Below are the code and all the weights of a small trained network. Each question names an input and a class and asks about switching units off, where a switched-off unit gives its printed mean instead of its output.

import numpy as np


def w(rows, s, z=0):
    codes = np.array(rows[::2]) - 128.0
    scale = np.full(codes.shape[1], s)
    scale[-1] = z or s
    return codes * scale


def f(y):
    return y / 2 * (1 + np.tanh(0.7978845608 * (y + 0.044715 * y**3)))


def log_softmax(a):
    a = a - a.max(-1, keepdims=True)
    return a - np.log(np.exp(a).sum(-1, keepdims=True))


def net(x, mask):
    res = np.array(x, float).reshape(1, 5) / 4 @ E
    y = f(res @ A[0][:, :-1].T + A[0][:, -1])
    res = res + np.where(mask, y, B[0][:, -1]) @ B[0][:, :-1]
    return log_softmax(res[-1] @ U[:, :-1].T + U[:, -1])


A, B = {}, {}
E = w([
[114,93,151,125,120,65,67,158,221,243],'x0',
[118,47,209,119,245,124,53,107,118,62],'x1',
[5,91,83,64,144,92,200,33,137,147],'x2',
[129,124,127,124,126,126,130,131,126,128],'x3',
[152,62,163,195,3,32,119,55,42,128],'x4',
],0.0076)
A[0] = w([
[208,156,158,163,119,156,96,183,137,113,99],'N0',
[139,204,27,158,2,100,212,133,131,187,45],'N1',
[140,166,111,135,134,167,164,112,45,40,109],'N2',
[117,93,148,121,119,57,55,167,211,234,75],'N3',
[37,95,88,84,130,71,185,36,110,143,156],'N4',
[121,39,179,142,203,96,81,83,106,80,85],'N5',
[255,157,172,209,102,124,70,192,77,120,114],'N6',
[150,151,107,133,136,164,164,101,61,48,89],'N7',
[135,152,109,118,142,184,157,108,49,53,71],'N8',
[107,170,90,78,173,201,140,186,184,129,2],'N9',
[116,50,191,125,186,105,84,104,113,74,82],'N10',
[158,51,165,212,8,18,122,42,26,130,32],'N11',
[49,103,104,94,143,96,170,43,108,138,80],'N12',
],0.0071,0.0028)
B[0] = w([
[52,84,94,109,103,144,140,158,146,87,174],'N0',
[176,199,218,95,109,205,21,97,61,154,214],'N1',
[161,86,140,195,98,59,155,76,169,189,181],'N2',
[167,90,142,221,99,47,192,46,160,191,199],'N3',
[64,75,107,106,73,166,124,192,166,59,226],'N4',
[161,191,179,107,96,191,63,112,77,153,194],'N5',
[28,65,94,90,83,183,127,195,178,54,209],'N6',
[143,101,142,191,111,73,152,78,169,175,171],'N7',
[155,94,147,185,114,56,151,84,157,185,173],'N8',
[160,166,101,85,214,111,157,141,95,121,187],'N9',
[164,185,185,102,97,183,67,103,71,157,186],'N10',
[166,182,33,76,254,92,203,164,115,112,253],'N11',
[68,87,104,110,96,162,110,177,158,85,196],'N12',
],0.0086,0.011)
U = w([
[72,73,107,113,77,151,125,168,160,77,223],'0',
[151,158,81,104,254,107,152,143,115,123,10],'1',
[153,169,196,115,87,170,85,110,75,148,91],'2',
[144,85,142,190,96,65,145,92,165,168,214],'3',
],0.017,0.0012)

Each question gives the input, the list of numbers given to net, and the class t.
The units are the neurons (one row each of A and B). Each row of codes is followed by its name. A weight is (code - 128) times the scale printed after its matrix; where a second scale follows, it is the last column's (A, B and U).
mask holds one flag per neuron, in row order. A switched-off neuron (its flag False) gives its mean, the last column of its row in B, instead of its output. The means were averaged over made-up inputs and are rounded, as every weight is.
A unit's drop is (log p(t) with every unit on - log p(t) with that unit switched off) / (log p(t) with every unit on - log p(t) with every unit switched off).
unit that matters most: the unit with the biggest drop
top k neurons: the k neurons with the biggest drops, biggest first
drop when u is switched off: that unit's drop, to one decimal
input [-4,-8,-1,-6,-4], class 2: unit that matters most -> N1
input [6,-3,-6,7,6], class 0: top 2 neurons -> (N6 N0)
input [1,-3,8,-5,7], class 0: top 2 neurons -> (N4 N12)
input [4,-7,-7,-2,4], class 0: top 4 neurons -> (N6 N0 N5 N10)
input [3,7,5,-7,-2], class 2: top 3 neurons -> (N5 N10 N6)
input [3,5,6,-4,7], class 1: top 2 neurons -> (N11 N6)
input [5,-7,-2,-7,-5], class 2: top 2 neurons -> (N11 N1)
input [1,8,-8,0,2], class 0: top 3 neurons -> (N6 N0 N1)
input [2,-6,5,5,-1], class 2: top 4 neurons -> (N1 N6 N0 N11)
input [8,-1,-7,3,-2], class 3: top 4 neurons -> (N3 N4 N12 N11)
input [5,-8,-6,-8,7], class 2: top 3 neurons -> (N1 N4 N9)
input [-7,0,4,4,6], class 3: top 2 neurons -> (N2 N7)
input [2,-2,-6,-5,8], class 1: top 2 neurons -> (N11 N4)
input [4,2,0,5,6], class 1: unit that matters most -> N11
input [5,-3,-5,-3,4], class 0: top 2 neurons -> (N6 N2)
input [1,3,-7,8,5], class 0: drop when N6 is switched off -> 2.1
input [7,-3,3,1,7], class 1: drop when N11 is switched off -> 1.5
input [3,2,-1,-3,7], class 1: drop when N11 is switched off -> 0.7
